Below are the code and all the weights of a small trained network. Each question names an input and a target symbol and asks about switching units off, where a switched-off unit gives its printed mean instead of its output.

import numpy as np


def w(rows, s, z=0):
    codes = np.array(rows[::2]) - 128.0
    scale = np.full(codes.shape[1], s)
    scale[-1] = z or s
    return codes * scale


def norm(h):
    return h / np.sqrt((h * h).mean(-1, keepdims=True) + 1e-5)


def f(y):
    return np.maximum(y, 0)


def softmax(a):
    e = np.exp(a - a.max(-1, keepdims=True))
    return e / e.sum(-1, keepdims=True)


def log_softmax(a):
    a = a - a.max(-1, keepdims=True)
    return a - np.log(np.exp(a).sum(-1, keepdims=True))


def net(x, mask):
    ids = ['αδζηλμπτψ'.index(c) for c in x.split()]
    T = len(ids)
    res = E[ids] + P[:T]
    r = norm(res)
    for j in range(2):
        rows = slice(2 * j, 2 * j + 2)
        q, k, v = (r @ M[0][rows].T for M in (Q, K, V))
        z = softmax(np.where(np.tri(T) > 0, q @ k.T / 2**0.5, -1e9)) @ v
        o = O[0][rows]
        res = res + np.where(mask[j], z, o[:, -1]) @ o[:, :-1]
    y = f(norm(res) @ A[0][:, :-1].T + A[0][:, -1])
    res = res + np.where(mask[2:14], y, B[0][:, -1]) @ B[0][:, :-1]
    return log_softmax(norm(res)[-1] @ U[:, :-1].T + U[:, -1])


Q, K, V, O, A, B = {}, {}, {}, {}, {}, {}
E = w([
[158,117,138,151],'α',
[148,125,151,142],'δ',
[193,148,130,126],'ζ',
[165,131,130,143],'η',
[121,124,40,156],'λ',
[167,139,131,136],'μ',
[138,102,160,156],'π',
[156,247,84,154],'τ',
[72,149,104,77],'ψ',
],0.015)
P = w([
[239,49,132,9],'0',
[219,84,116,1],'1',
[194,83,158,36],'2',
[185,91,161,73],'3',
[181,102,167,107],'4',
[168,127,156,120],'5',
[159,126,176,139],'6',
[148,140,170,154],'7',
[142,137,186,174],'8',
[127,145,188,190],'9',
[107,152,197,206],'10',
[106,181,194,217],'11',
[57,170,215,244],'12',
[244,240,175,196],'13',
],0.0057)
Q[0] = w([
[18,149,32,8],'h0',
[193,180,124,175],'h0',
[68,34,98,105],'h1',
[254,205,159,177],'h1',
],0.0082)
K[0] = w([
[222,49,124,50],'h0',
[115,135,193,192],'h0',
[182,117,104,48],'h1',
[1,155,177,190],'h1',
],0.0082)
V[0] = w([
[225,105,254,96],'h0',
[17,202,166,43],'h0',
[113,41,28,175],'h1',
[49,75,220,136],'h1',
],0.0076)
O[0] = w([
[107,94,217,136,254],'h0',
[141,191,144,26,46],'h0',
[98,75,45,174,82],'h1',
[126,1,117,54,118],'h1',
],0.0093,0.0082)
A[0] = w([
[114,113,135,137,21],'n0',
[167,149,69,109,156],'n1',
[79,30,127,132,84],'n2',
[175,68,95,71,195],'n3',
[165,133,27,224,73],'n4',
[104,115,218,141,86],'n5',
[86,164,123,212,61],'n6',
[128,184,107,2,254],'n7',
[154,40,109,135,88],'n8',
[176,85,152,129,23],'n9',
[160,93,166,193,64],'n10',
[196,129,75,161,55],'n11',
],0.0091,0.0051)
B[0] = w([
[208,177,104,196,128],'n0',
[93,137,58,70,134],'n1',
[70,184,72,105,163],'n2',
[29,94,73,115,149],'n3',
[228,127,53,49,151],'n4',
[152,165,74,72,253],'n5',
[146,113,118,15,160],'n6',
[2,177,130,144,154],'n7',
[16,166,96,97,155],'n8',
[149,86,199,115,151],'n9',
[181,128,62,108,231],'n10',
[170,124,5,82,134],'n11',
],0.0075,0.007)
U = w([
[132,93,142,189,136],'α',
[163,79,215,114,137],'δ',
[156,127,168,173,29],'ζ',
[159,116,165,211,174],'η',
[139,123,2,97,146],'λ',
[152,125,171,177,4],'μ',
[84,13,117,57,129],'π',
[151,249,129,207,20],'τ',
[23,174,118,32,145],'ψ',
],0.0077,0.0028)

Each question gives the input, a string of symbols that net reads in full, and the target symbol t.
The units are the heads (2 rows each of Q, K, V and O) and the neurons (one row each of A and B). Each row of codes is followed by its name. A weight is (code - 128) times the scale printed after its matrix; where a second scale follows, it is the last column's (O, A, B and U).
mask holds one flag per unit, heads first, then neurons. A switched-off unit (its flag False) gives its mean, the last column of its rows in O or B, instead of its output. The means were averaged over made-up inputs and are rounded, as every weight is.
A unit's drop is (log p(t) with every unit on - log p(t) with that unit switched off) / (log p(t) with every unit on - log p(t) with every unit switched off).
The circuit of an input: a set's keep is (log p(t) with only the set's units on - log p(t) with every unit switched off) / (log p(t) with every unit on - log p(t) with every unit switched off). Starting from the 12 units with the biggest drops (on a tie, the unit counted first), units are removed one at a time, each time the one whose removal leaves the highest keep (on an exact tie, the one counted first), for as long as the keep stays at least 0.8.
circuit, biggest first: the units of the circuit, biggest drop first
most important unit: the unit with the biggest drop
k most important neurons: the k neurons with the biggest drops, biggest first
heads that matter: for each layer, one digit per head in row order, 1 if its drop is at least 0.15 and else 0, layers parted by /
drop when u is switched off: that unit's drop, to one decimal
input ψ ζ ζ δ μ μ δ α α η λ ζ ψ α, target ψ: most important unit => h0
input λ η δ η δ δ μ μ τ η λ μ, target λ: circuit, biggest first => h0; n4
input α π τ δ, target τ: circuit, biggest first => h1; h0
input ψ δ δ ψ η ψ ζ, target ψ: circuit, biggest first => h0; n7
input δ δ δ π ζ λ π, target λ: heads that matter => 10
input η τ η λ δ τ ζ, target τ: heads that matter => 11
input λ η λ ψ λ η, target λ: heads that matter => 10
input τ α δ π π δ μ π π τ ψ δ, target ψ: circuit, biggest first => h0; n7
input π ψ λ ζ, target λ: 3 most important neurons => n11; n1; n3
input π τ ψ η η η δ ψ μ η π α, target π: 2 most important neurons => n8; n2
input μ ζ δ ψ η, target ψ: 2 most important neurons => n7; n3
input π δ τ η α π ψ η τ δ ζ δ π δ, target π: 2 most important neurons => n3; n8
input δ η ψ τ π π α, target π: 2 most important neurons => n3; n8
input η δ τ δ, target τ: circuit, biggest first => h1
input α δ ψ π, target ψ: drop when h0 is switched off => 0.6
input δ ψ τ η α ψ ζ α α ψ η, target ψ: drop when h0 is switched off => 1.0
input λ α η λ ζ π ψ π, target ψ: drop when h0 is switched off => 0.7
